In the rows, 128 means zero.
Here are made-up nodes, facts about them, and rows of numbers that follow some of those facts. Name the node behind each unnamed row.

Some rows with their names:
bimel: 122,153,145,124,133,138,131,125,120,122,136,113,134,136,128,120,112,119,102,139,138,139,148,123,133,138,166,137,118,130,122,140,114,152,135,135,150,130,140,132,133
suzok: 116,153,139,125,125,133,127,135,123,121,152,125,125,131,137,122,120,122,126,140,135,124,160,124,138,129,145,129,113,123,107,139,118,115,136,138,171,128,128,129,138
stide: 117,149,143,123,126,133,123,136,123,120,148,124,126,129,138,121,121,124,120,144,134,126,157,124,137,132,139,131,113,126,110,139,119,124,136,137,169,126,130,129,135
dreru: 131,135,133,129,118,127,126,132,133,125,133,100,126,132,149,128,119,120,136,108,126,122,117,133,137,113,120,123,117,138,141,140,134,132,128,128,92,124,112,122,116
grimas: 113,129,138,127,110,125,131,121,129,127,144,108,116,130,156,123,107,122,130,122,124,147,142,139,135,107,123,123,121,135,133,137,130,135,120,125,63,115,100,110,108
bresel: 138,142,133,131,125,131,133,121,131,127,123,92,132,138,139,127,111,115,124,102,130,134,114,134,132,117,142,125,124,140,151,140,128,159,127,126,71,126,118,125,115
kiklum: 116,153,140,125,126,134,128,136,123,121,152,125,125,131,136,122,120,122,127,139,135,123,162,123,139,130,144,129,113,124,107,141,118,119,136,138,171,129,128,129,138
furik: 123,155,142,124,131,131,119,132,121,123,150,123,124,133,136,119,116,132,127,151,136,135,162,124,135,130,121,131,116,124,119,142,124,123,128,138,176,125,131,122,135
dodan: 112,146,94,135,112,140,137,117,127,117,125,140,137,137,161,131,152,127,123,127,128,123,127,130,131,119,142,126,131,111,108,111,129,136,130,132,128,119,139,118,139
nufle: 119,150,101,129,116,135,118,131,131,116,105,161,147,126,153,136,154,138,91,142,126,127,128,132,125,124,146,124,139,127,136,128,123,157,130,129,121,109,140,122,129
nifugren: 114,129,138,127,111,125,131,120,129,127,145,111,117,131,156,124,106,121,135,124,125,145,148,138,135,107,128,121,122,137,134,136,131,133,118,126,56,113,99,108,107
skisi: 117,150,149,124,136,138,133,125,124,116,147,129,137,135,133,125,117,115,140,153,137,115,166,122,140,132,146,127,113,128,114,125,123,76,131,140,155,123,127,123,132
kesto: 132,139,130,130,117,126,126,133,133,126,137,101,124,132,150,126,119,122,141,106,125,122,119,132,138,110,110,123,117,133,138,139,135,128,128,128,96,124,109,122,117
klages: 131,135,136,128,119,125,125,135,134,127,137,104,124,131,152,129,119,125,136,109,127,121,120,133,135,111,125,123,114,142,140,136,135,134,127,129,76,123,114,118,117
puvol: 116,108,130,128,116,128,114,133,129,119,138,92,116,128,154,132,116,116,144,109,130,125,122,128,132,116,142,112,122,145,160,150,149,169,134,129,106,112,113,123,115
stuber: 131,143,127,131,117,126,130,132,133,126,141,104,124,133,146,128,118,118,150,100,127,120,125,133,139,108,122,117,120,134,136,139,135,123,128,128,93,126,105,121,120
klakladrin: 113,140,100,132,113,140,131,117,128,116,116,138,139,136,162,130,153,131,112,135,127,128,119,130,127,124,136,131,128,116,117,110,131,149,130,132,126,119,145,118,134

Some facts about the nodes:
zibrekol ρ 501; kesto ρ 323; brigosus ρ 900; grumen ρ 900; bresel ρ 323
tilar ρ 501; fizor ρ 501; plaplol ρ 900; papus ρ 501; stadim ρ 323
veme ρ 501; kitrun ρ 323; skisi ρ 501; padir ρ 900; pibru ρ 900
nuda ρ 900; pulem ρ 323; skastar ρ 323; dazum ρ 501; navuka ρ 323
nuklar ρ 501; kobras ρ 323; zipla ρ 323; grozok ρ 501; tradim ρ 323
lelil ρ 323; pozil ρ 900; brosku ρ 900; vuber ρ 323; gozi ρ 501
meskopak ρ 501; fiskem ρ 323; stirek ρ 323; toklos ρ 900; klakladrin ρ 900
breplol ρ 323; negu ρ 501; gagum ρ 900; stiman ρ 900; daful ρ 501
brunek ρ 323; trateklan ρ 501; dreru ρ 323; druditrak ρ 323; devuzil ρ 323
flitrek ρ 323; fudas ρ 501; klokeklus ρ 900; skuple ρ 900; duzil ρ 900
vimel ρ 900; vovok ρ 501; furik ρ 501; plelor ρ 323; storivil ρ 900
fubrik ρ 323; pizer ρ 501; drerol ρ 501; gukle ρ 900; kodrepo ρ 900
pudrinun ρ 323; votron ρ 323; bofem ρ 323; stuber ρ 323; bidrestir ρ 323
vadrigim ρ 900; trevol ρ 900; puvol ρ 323; briverok ρ 501; nikletren ρ 323
fusta ρ 900; tutro ρ 323; kobugrer ρ 501; mutruzes ρ 900; traka ρ 501
sturas ρ 900; bule ρ 323; drubuk ρ 501; nevel ρ 323; kiklum ρ 501
stidrok ρ 900; gruzutu ρ 323; klodram ρ 323; bapus ρ 323; flosum ρ 501
stide ρ 501; zosta ρ 900; driton ρ 501; stostu ρ 900; fabrus ρ 501
rabadril ρ 323; klages ρ 323; fuval ρ 900; vogras ρ 900; nipu ρ 501
grimas ρ 323; nufle ρ 900; kaskik ρ 900; tirin ρ 501; romis ρ 501
plesku ρ 323; puveskor ρ 900; stoflu ρ 501; suzok ρ 501; klidram ρ 323
plevo ρ 323; trepok ρ 501; bimel ρ 501; refe ρ 501; lukluk ρ 900
sevas ρ 501; dodan ρ 900; nuskal ρ 501; pliku ρ 501; sada ρ 900
kloso ρ 900; trurum ρ 323; brugrupla ρ 323; dogresum ρ 900; trenon ρ 900
fista ρ 323; skasku ρ 501; zagras ρ 501; muflur ρ 501; dremu ρ 501
stegron ρ 323; plobur ρ 900; brutorun ρ 900; brifli ρ 900; fugrus ρ 323
drikle ρ 900; vima ρ 501; nifugren ρ 323; flati ρ 323; zolum ρ 323
kesto θ trepok; bresel θ flitrek; tilar θ gozi; tilar θ flosum; fizor θ brutorun
plaplol θ votron; papus θ skuple; stadim θ pliku; stadim θ flitrek; veme θ kobras
veme θ plaplol; kitrun θ kiklum; padir θ breplol; padir θ flitrek; pibru θ druditrak
pibru θ trenon; nuda θ fugrus; nuda θ veme; pulem θ fabrus; dazum θ negu
navuka θ gukle; nuklar θ plobur; kobras θ skisi; zipla θ fudas; grozok θ dodan
grozok θ fabrus; tradim θ votron; lelil θ devuzil; lelil θ kesto; brosku θ brifli
brosku θ klodram; vuber θ brifli; vuber θ driton; gozi θ flitrek; meskopak θ puvol
meskopak θ stadim; meskopak θ papus; fiskem θ bule; stirek θ stiman; stirek θ bule
toklos θ klidram; klakladrin θ fista; breplol θ flitrek; negu θ brifli; gagum θ klokeklus
gagum θ kodrepo; gagum θ flitrek; stiman θ flitrek; daful θ fubrik; brunek θ flitrek
trateklan θ fubrik; dreru θ fista; druditrak θ briverok; devuzil θ kloso; fudas θ zosta
skuple θ skisi; skuple θ flosum; duzil θ vovok; duzil θ vimel; vimel θ grumen
furik θ stostu; furik θ vima; furik θ padir; plelor θ breplol; storivil θ dogresum
pizer θ plevo; drerol θ vovok; drerol θ trenon; pudrinun θ breplol; pudrinun θ flitrek
bofem θ sturas; bidrestir θ kloso; vadrigim θ daful; trevol θ flosum; puvol θ fudas
briverok θ flitrek; nikletren θ flitrek; tutro θ sturas; tutro θ brifli; kobugrer θ klodram
mutruzes θ trepok; traka θ zosta; bule θ plelor; drubuk θ flitrek; drubuk θ dodan
nevel θ nifugren; stidrok θ suzok; gruzutu θ lukluk; klodram θ skisi; bapus θ brigosus
bapus θ stostu; bapus θ padir; bapus θ fusta; flosum θ veme; stide θ dogresum
fabrus θ breplol; fabrus θ flitrek; rabadril θ briverok; klages θ dazum; fuval θ nikletren
fuval θ dogresum; vogras θ flitrek; nipu θ gozi; nipu θ briverok; grimas θ breplol
nufle θ brunek; kaskik θ dodan; tirin θ nuda; tirin θ zibrekol; romis θ fubrik
romis θ nufle; puveskor θ plesku; puveskor θ votron; stoflu θ sturas; klidram θ nufle
plevo θ pozil; plevo θ votron; bimel θ flitrek; refe θ papus; lukluk θ grimas
sevas θ stostu; sevas θ stuber; nuskal θ suzok; nuskal θ plelor; sada θ vimel
sada θ grumen; sada θ fista; kloso θ padir; trurum θ stadim; brugrupla θ nifugren
brugrupla θ nuklar; trenon θ plesku; trenon θ fabrus; fista θ flitrek; skasku θ lukluk
zagras θ stostu; muflur θ nifugren; muflur θ klodram; stegron θ breplol; stegron θ vima
stegron θ stadim; brutorun θ sturas; fugrus θ breplol; fugrus θ flitrek; drikle θ nikletren
drikle θ brunek; vima θ breplol; nifugren θ breplol; flati θ brutorun; zolum θ padir

Name these rows:
No name comes twice in this set of rows, the named rows included.
96,110,140,122,124,138,108,135,118,112,154,108,113,124,143,127,117,118,127,143,141,130,159,116,131,138,175,119,119,136,136,151,137,176,144,140,192,112,136,131,135 -> fudas
132,135,147,127,134,133,133,121,137,119,134,111,139,136,147,135,116,115,158,125,130,108,129,129,139,112,129,118,115,147,144,120,141,80,121,131,57,113,109,111,111 -> klodram
109,140,98,133,110,141,132,118,128,116,121,135,137,135,165,128,153,132,113,135,125,127,118,129,130,121,125,135,126,110,108,111,130,141,132,132,130,117,140,120,135 -> vimel
142,137,132,128,115,123,124,130,134,121,125,104,123,130,154,125,124,119,143,115,129,124,126,140,134,112,122,120,114,137,144,146,135,142,128,129,87,130,107,121,114 -> flati
125,130,135,127,113,125,123,134,133,126,138,104,122,128,155,126,118,121,127,113,123,127,122,135,138,110,117,125,116,136,137,141,133,134,128,127,86,121,108,121,113 -> bule
115,125,104,133,107,122,136,125,124,123,120,152,130,140,158,129,155,128,104,124,124,118,137,133,115,133,148,117,129,127,139,82,131,134,116,132,133,139,155,113,137 -> plaplol
129,151,144,121,123,131,118,132,124,117,138,123,125,129,142,119,125,123,124,153,137,128,161,130,134,133,144,131,109,127,114,147,120,138,136,138,163,133,129,128,132 -> fizor
128,138,128,131,114,123,133,134,132,128,142,104,121,133,147,127,119,118,144,99,126,119,124,134,137,109,125,117,117,134,135,134,133,122,128,128,93,128,108,122,121 -> plesku
111,135,103,132,112,140,130,120,128,116,119,136,136,135,166,129,154,132,107,135,125,127,117,130,127,123,130,135,124,113,112,107,130,146,130,132,124,120,143,118,134 -> pibru
106,144,147,123,125,138,135,120,118,124,144,116,125,135,137,115,106,120,95,146,134,152,161,126,133,135,161,140,118,125,111,136,110,148,130,134,135,127,133,125,128 -> fabrus
146,144,135,127,118,125,125,127,136,122,130,106,121,130,159,127,125,122,149,112,132,120,128,140,133,109,136,120,108,143,132,141,134,152,128,130,61,129,111,116,116 -> tutro

Now the same nodes, written a new way:
Known rows:
puveskor: 148,113,126,134,158,92,113,111,137,140,107,113,124,189,140,50,128,127,122,119,155,119,146,159,187,144,83
gruzutu: 100,144,123,117,170,143,139,163,139,122,130,164,101,81,120,142,121,111,116,110,149,129,124,143,107,136,128
fista: 131,148,116,116,133,129,140,183,123,112,137,142,123,79,125,151,98,126,96,106,120,133,94,132,113,118,118
trenon: 173,107,114,126,135,95,111,108,129,126,122,105,123,164,149,83,119,128,131,108,138,105,131,140,191,136,83
nuda: 158,133,113,134,146,118,99,114,113,112,119,103,128,162,125,58,133,128,141,115,120,109,149,130,185,162,102
veme: 81,133,135,154,96,119,134,110,88,145,107,106,164,175,118,154,142,124,155,147,108,154,140,149,86,164,134
nuklar: 110,106,139,146,97,121,146,83,113,152,125,121,127,136,126,194,143,122,158,139,123,138,135,131,99,138,155
nifugren: 124,142,111,120,158,155,140,176,119,110,137,141,97,78,110,169,116,119,119,98,116,128,118,138,101,140,119
muflur: 84,126,130,152,103,112,136,98,98,141,129,135,161,144,113,169,150,102,178,148,115,135,149,124,105,152,155
kobugrer: 83,138,136,168,102,126,127,98,87,140,122,123,166,152,104,158,154,117,164,158,112,144,149,132,106,136,159
tutro: 67,139,131,139,192,165,94,168,139,125,151,173,137,117,95,122,139,133,87,146,142,140,113,113,115,72,132
kloso: 188,115,112,113,127,133,114,115,133,118,134,97,104,137,146,89,123,143,148,121,137,109,143,105,200,154,102
suzok: 124,91,128,151,92,126,144,87,112,151,128,108,109,124,135,218,140,123,161,126,108,138,114,138,88,135,143
gozi: 113,117,127,126,69,96,149,117,107,133,134,107,171,130,155,182,129,110,162,136,93,130,111,114,96,156,141
trurum: 108,156,127,108,158,132,142,172,135,104,141,162,128,81,124,108,119,115,106,117,133,126,111,134,101,133,128
flati: 79,129,138,138,183,160,111,165,150,125,143,165,119,116,103,137,133,134,85,139,145,141,111,116,112,78,129
bapus: 90,156,136,101,148,162,150,178,153,108,131,188,118,95,128,114,108,110,140,123,180,148,163,124,122,111,121

Name these rows:
No name comes twice in this set of rows, the named rows included.
137,141,107,117,147,155,142,183,117,100,140,128,91,76,127,173,106,127,110,95,111,130,99,130,92,135,109 -> breplol
192,121,121,114,121,108,103,122,144,108,112,87,114,141,155,91,121,120,120,123,99,86,139,103,191,133,114 -> nufle
94,146,146,152,92,119,134,102,96,143,121,123,171,157,113,137,155,115,164,153,104,148,139,132,93,147,158 -> refe
234,105,140,140,127,146,114,85,123,100,128,114,89,149,131,39,133,174,126,116,92,117,106,135,135,105,117 -> zosta
99,182,127,142,163,161,118,173,94,118,121,132,126,115,85,114,130,131,104,114,114,144,133,150,96,127,128 -> kobras
176,132,138,129,139,112,95,107,164,125,89,97,100,155,134,84,136,116,104,138,116,78,176,120,177,112,134 -> vadrigim
189,118,118,133,119,80,102,94,125,148,117,146,141,151,116,76,117,140,111,119,176,101,155,141,219,90,110 -> duzil
114,159,119,113,157,172,154,150,145,154,125,134,100,86,107,125,124,182,84,126,180,152,107,133,119,154,150 -> kesto
151,132,119,156,166,129,74,103,114,120,132,120,141,166,103,59,152,136,137,146,131,105,156,115,206,117,121 -> brosku
103,118,134,144,79,124,144,106,105,143,121,96,148,150,133,174,135,128,154,142,97,146,125,136,87,145,142 -> zibrekol
184,120,114,114,127,88,113,113,133,118,126,121,143,136,141,72,121,121,129,116,139,91,135,119,208,133,112 -> klakladrin
126,112,166,150,87,122,159,67,128,123,125,154,143,137,130,111,148,130,154,150,108,143,107,147,55,109,172 -> traka
90,120,139,124,84,106,159,96,135,155,121,115,173,142,142,148,139,133,145,164,132,141,118,111,98,155,164 -> stide
176,105,113,166,143,158,65,119,109,116,146,88,108,171,110,118,144,173,117,136,96,120,127,94,189,87,104 -> brifli
176,133,115,117,146,134,109,90,146,153,123,101,108,142,124,57,142,182,117,138,187,117,138,117,215,173,140 -> mutruzes

The same nodes again, as new rows of numbers:
Some nodes and their rows:
zibrekol: 116,147,120,132,119,142,125,152,125,110,148,126,131,130,132,115,125,118,143,109,142,114,136,139,135,132,127,128,120,135,123,137,124,113,143,115,123,143,117,121,145,121,154,132,125,118,122,119,130,131
stegron: 118,130,131,100,122,117,124,142,101,133,112,111,137,134,130,129,119,121,129,117,135,119,151,142,138,121,140,119,133,138,126,121,138,110,123,114,126,133,135,125,125,155,151,133,144,139,130,121,130,113
mutruzes: 116,117,122,149,108,134,113,146,121,140,133,141,133,132,132,126,161,127,123,118,140,146,110,136,138,115,109,124,122,141,122,113,122,114,122,121,126,121,115,150,82,141,152,145,137,137,128,115,126,131
fubrik: 121,139,135,122,129,118,117,127,103,136,116,114,133,136,131,128,129,126,126,114,133,115,141,147,137,119,133,124,128,132,126,113,135,111,108,118,134,130,127,124,135,151,149,131,148,131,120,122,134,113
breplol: 117,120,130,102,123,132,123,139,94,119,113,108,140,134,132,133,107,119,127,123,136,107,145,143,137,119,134,115,153,140,130,108,150,112,137,108,127,129,136,122,109,155,155,133,147,145,128,113,131,108
vovok: 114,147,120,132,119,142,125,153,125,111,147,128,131,130,133,115,125,118,142,108,142,113,136,139,135,132,127,129,120,135,123,139,124,113,142,115,122,144,119,119,146,120,154,132,124,118,122,119,130,131
bresel: 124,124,132,112,130,128,116,133,105,124,116,113,138,134,132,133,120,123,121,123,137,110,134,145,137,121,123,118,154,136,126,107,145,114,134,112,130,124,140,124,122,151,152,124,143,136,120,113,129,111
dodan: 117,120,121,151,106,133,114,145,120,141,135,141,133,134,135,122,156,126,122,116,143,143,110,137,140,115,106,127,124,140,123,108,120,115,117,119,125,119,112,150,84,142,152,145,140,134,125,115,126,132
nipu: 109,144,124,131,123,142,125,158,125,112,145,132,132,129,132,120,131,118,140,110,140,115,131,138,134,126,124,123,124,137,119,152,128,112,150,120,123,143,128,119,151,118,153,130,118,121,123,115,127,132
puvol: 126,120,127,99,128,105,109,144,118,141,105,112,134,134,123,133,129,125,128,115,127,123,151,140,139,125,136,125,138,135,124,130,125,114,129,119,125,145,141,128,135,165,143,117,139,130,125,123,132,118
brosku: 118,110,123,139,118,133,113,137,132,143,141,150,136,130,122,127,157,128,118,127,149,153,116,138,137,125,117,124,126,142,124,106,119,113,124,126,130,118,111,144,70,136,163,147,135,137,137,115,122,132
driton: 115,146,120,131,120,142,124,151,126,111,149,127,131,130,131,115,125,118,142,110,143,115,136,139,135,133,128,129,120,135,124,136,123,113,143,116,123,144,118,119,143,120,156,133,125,119,124,120,130,131
zosta: 122,113,116,146,106,127,109,147,126,141,129,138,132,133,131,124,156,127,124,116,138,145,116,136,140,119,109,129,125,140,124,111,114,117,124,119,123,127,112,152,81,150,150,140,139,133,126,118,128,133
nuklar: 113,144,122,129,122,143,124,153,126,111,147,128,131,129,129,119,129,118,144,110,138,116,135,139,134,131,131,125,120,136,121,144,126,112,147,118,124,146,120,119,143,120,154,133,121,121,125,119,130,131
bimel: 116,135,120,131,124,158,122,149,121,97,148,124,134,128,131,124,121,118,141,117,138,105,124,140,132,129,123,121,141,137,123,132,137,115,163,112,125,142,122,117,127,119,157,131,123,126,122,111,130,126
suzok: 114,146,120,132,119,141,125,152,125,111,148,126,131,130,132,115,126,118,142,108,140,113,135,139,135,132,127,128,120,135,123,139,123,113,142,116,122,144,118,120,146,121,154,133,124,118,123,119,130,131
vimel: 113,118,123,150,110,130,113,149,120,144,133,144,134,133,134,125,161,126,122,117,140,144,109,135,139,112,108,125,123,141,121,118,121,114,122,123,125,121,118,150,86,141,150,145,135,136,127,114,124,132

Rows to name:
No name comes twice in this set of rows, the named rows included.
118,111,121,151,111,143,112,143,118,132,134,139,135,132,133,128,156,126,122,123,141,140,104,138,137,115,105,122,135,141,123,104,129,116,131,118,128,119,114,148,70,140,154,143,139,139,126,110,126,128 -> gagum
125,126,131,114,129,126,116,132,104,125,117,113,137,135,134,129,118,123,121,121,140,108,135,145,138,121,122,122,153,135,127,103,141,114,128,110,128,122,137,125,125,152,152,124,146,133,118,114,130,112 -> flitrek
114,138,120,132,123,153,123,152,123,102,147,126,133,129,131,122,123,118,142,115,138,108,128,140,133,129,123,123,135,137,123,135,134,114,158,114,124,143,124,118,133,119,156,131,123,124,122,112,129,128 -> drubuk
113,136,137,110,132,110,119,147,107,143,113,125,137,135,134,129,131,123,117,114,140,121,137,139,139,113,122,120,137,136,121,132,135,108,120,121,126,125,150,127,153,149,146,125,137,129,122,116,122,119 -> druditrak
112,141,123,118,134,137,120,147,139,117,156,135,136,125,118,120,122,119,137,120,149,126,139,135,134,139,136,128,123,137,123,134,121,110,148,124,126,143,119,110,130,115,165,135,122,121,135,121,124,131 -> negu
115,134,136,111,130,112,119,143,108,141,114,122,136,135,132,129,130,123,120,115,139,121,139,141,139,116,124,120,137,136,122,127,135,109,120,120,127,126,146,127,149,150,147,125,138,131,122,117,124,117 -> rabadril
115,145,124,123,117,135,123,157,125,107,148,116,132,126,121,118,121,123,142,117,149,129,125,138,132,132,124,119,108,138,121,133,129,115,150,119,121,139,113,111,140,114,158,127,130,131,130,114,131,127 -> stoflu
117,133,134,108,127,113,120,141,107,139,114,117,136,135,131,128,129,123,122,115,137,121,143,142,139,117,130,122,134,136,123,121,135,109,119,117,127,129,140,126,141,153,149,127,142,133,123,118,126,116 -> pulem
113,125,131,94,120,119,127,144,97,133,110,112,139,134,129,129,111,119,130,116,136,120,161,142,138,120,146,118,132,140,129,121,140,108,123,114,126,135,132,122,119,157,155,138,145,143,135,120,130,112 -> nifugren
107,140,119,115,110,148,134,160,112,103,141,120,135,128,130,119,113,113,152,110,136,114,149,136,134,130,145,121,118,140,126,146,134,111,152,112,121,153,116,116,123,124,158,145,126,134,135,120,133,126 -> vima

